Below are the code and all the weights of a small trained network. Each question names an input and a class and asks about switching units off, where a switched-off unit gives its printed mean instead of its output.

import numpy as np


def w(rows, s, z=0):
    codes = np.array(rows[::2]) - 128.0
    scale = np.full(codes.shape[1], s)
    scale[-1] = z or s
    return codes * scale


def f(y):
    return np.maximum(y, 0)


def log_softmax(a):
    a = a - a.max(-1, keepdims=True)
    return a - np.log(np.exp(a).sum(-1, keepdims=True))


def net(x, mask):
    res = np.array(x, float).reshape(1, 3) / 4 @ E
    y = f(res @ A[0][:, :-1].T + A[0][:, -1])
    res = res + np.where(mask, y, B[0][:, -1]) @ B[0][:, :-1]
    return log_softmax(res[-1] @ U[:, :-1].T + U[:, -1])


A, B = {}, {}
E = w([
[110,4,52,158,134,135,235,239,210,83],'x0',
[104,118,26,165,53,227,86,179,119,166],'x1',
[201,162,151,97,2,190,197,147,141,125],'x2',
],0.0082)
A[0] = w([
[102,87,56,135,104,149,94,158,170,157,217],'n0',
[159,182,239,27,122,59,98,62,82,110,230],'n1',
[140,72,89,147,166,86,198,148,191,96,146],'n2',
[82,93,144,154,170,99,79,133,136,138,103],'n3',
[155,62,98,150,72,183,254,209,187,56,142],'n4',
[183,172,128,120,19,218,119,148,89,177,253],'n5',
],0.0076,0.0044)
B[0] = w([
[77,135,96,142,99,157,146,131,100,110,194],'n0',
[165,141,151,134,220,100,17,121,141,149,226],'n1',
[149,102,166,114,143,107,66,191,87,151,208],'n2',
[126,128,101,154,181,104,156,144,132,128,166],'n3',
[142,120,170,51,86,130,104,144,146,109,252],'n4',
[159,250,103,172,127,164,170,61,168,160,220],'n5',
],0.011,0.013)
U = w([
[150,166,103,88,19,175,255,121,233,118,2],'0',
[102,42,139,39,45,155,98,189,62,81,122],'1',
[230,150,209,108,236,36,61,143,126,166,178],'2',
[1,60,51,205,240,81,141,157,49,110,140],'3',
[125,191,39,233,131,227,151,101,100,182,112],'4',
],0.0067,0.0034)

Each question gives the input, the list of numbers given to net, and the class t.
The units are the neurons (one row each of A and B). Each row of codes is followed by its name. A weight is (code - 128) times the scale printed after its matrix; where a second scale follows, it is the last column's (A, B and U).
mask holds one flag per neuron, in row order. A switched-off neuron (its flag False) gives its mean, the last column of its row in B, instead of its output. The means were averaged over made-up inputs and are rounded, as every weight is.
A unit's drop is (log p(t) with every unit on - log p(t) with that unit switched off) / (log p(t) with every unit on - log p(t) with every unit switched off).
The circuit of an input: a set's keep is (log p(t) with only the set's units on - log p(t) with every unit switched off) / (log p(t) with every unit on - log p(t) with every unit switched off). Starting from all 6 units, units are removed one at a time, each time the one whose removal leaves the highest keep (on an exact tie, the one counted first), for as long as the keep stays at least 0.8.
units of the circuit, in order: the units of the circuit, biggest drop first
unit that matters most: the unit with the biggest drop
k most important neurons: the k neurons with the biggest drops, biggest first
input [-2,1,6], class 4: units of the circuit, in order	[n5]
input [-4,6,-7], class 3: units of the circuit, in order	[n5 n4]
input [-5,1,7], class 4: 3 most important neurons	[n5 n4 n2]
input [8,-4,-4], class 1: units of the circuit, in order	[n1 n4]
input [5,8,1], class 0: units of the circuit, in order	[n5 n4]
input [4,6,-4], class 1: units of the circuit, in order	[n5 n1]
input [2,4,-7], class 3: units of the circuit, in order	[n5 n4]
input [3,-3,0], class 1: units of the circuit, in order	[n1 n5]
input [3,-1,-6], class 3: 2 most important neurons	[n4 n1]
input [2,1,1], class 1: units of the circuit, in order	[n5 n1]
input [7,-5,8], class 1: units of the circuit, in order	[n2 n4]
input [2,7,5], class 0: units of the circuit, in order	[n4 n5]
input [-3,1,3], class 4: units of the circuit, in order	[n5 n4]
input [2,-5,-8], class 3: unit that matters most	n4
input [4,-1,-2], class 1: units of the circuit, in order	[n1 n5]
input [5,-1,-6], class 3: 2 most important neurons	[n1 n3]
input [3,6,-1], class 0: 2 most important neurons	[n1 n4]
input [4,0,-5], class 3: 3 most important neurons	[n1 n4 n3]
input [7,2,5], class 1: 2 most important neurons	[n2 n4]
input [5,-5,5], class 1: most important neuron	[n1]
input [3,3,2], class 0: 3 most important neurons	[n1 n5 n4]
input [2,8,4], class 0: 2 most important neurons	[n4 n1]
input [3,-1,5], class 0: 2 most important neurons	[n1 n5]
input [-1,3,3], class 0: 3 most important neurons	[n1 n2 n3]
input [3,5,0], class 0: 3 most important neurons	[n1 n4 n5]
input [6,-3,-4], class 1: 2 most important neurons	[n1 n5]
input [8,7,-5], class 1: units of the circuit, in order	[n4]
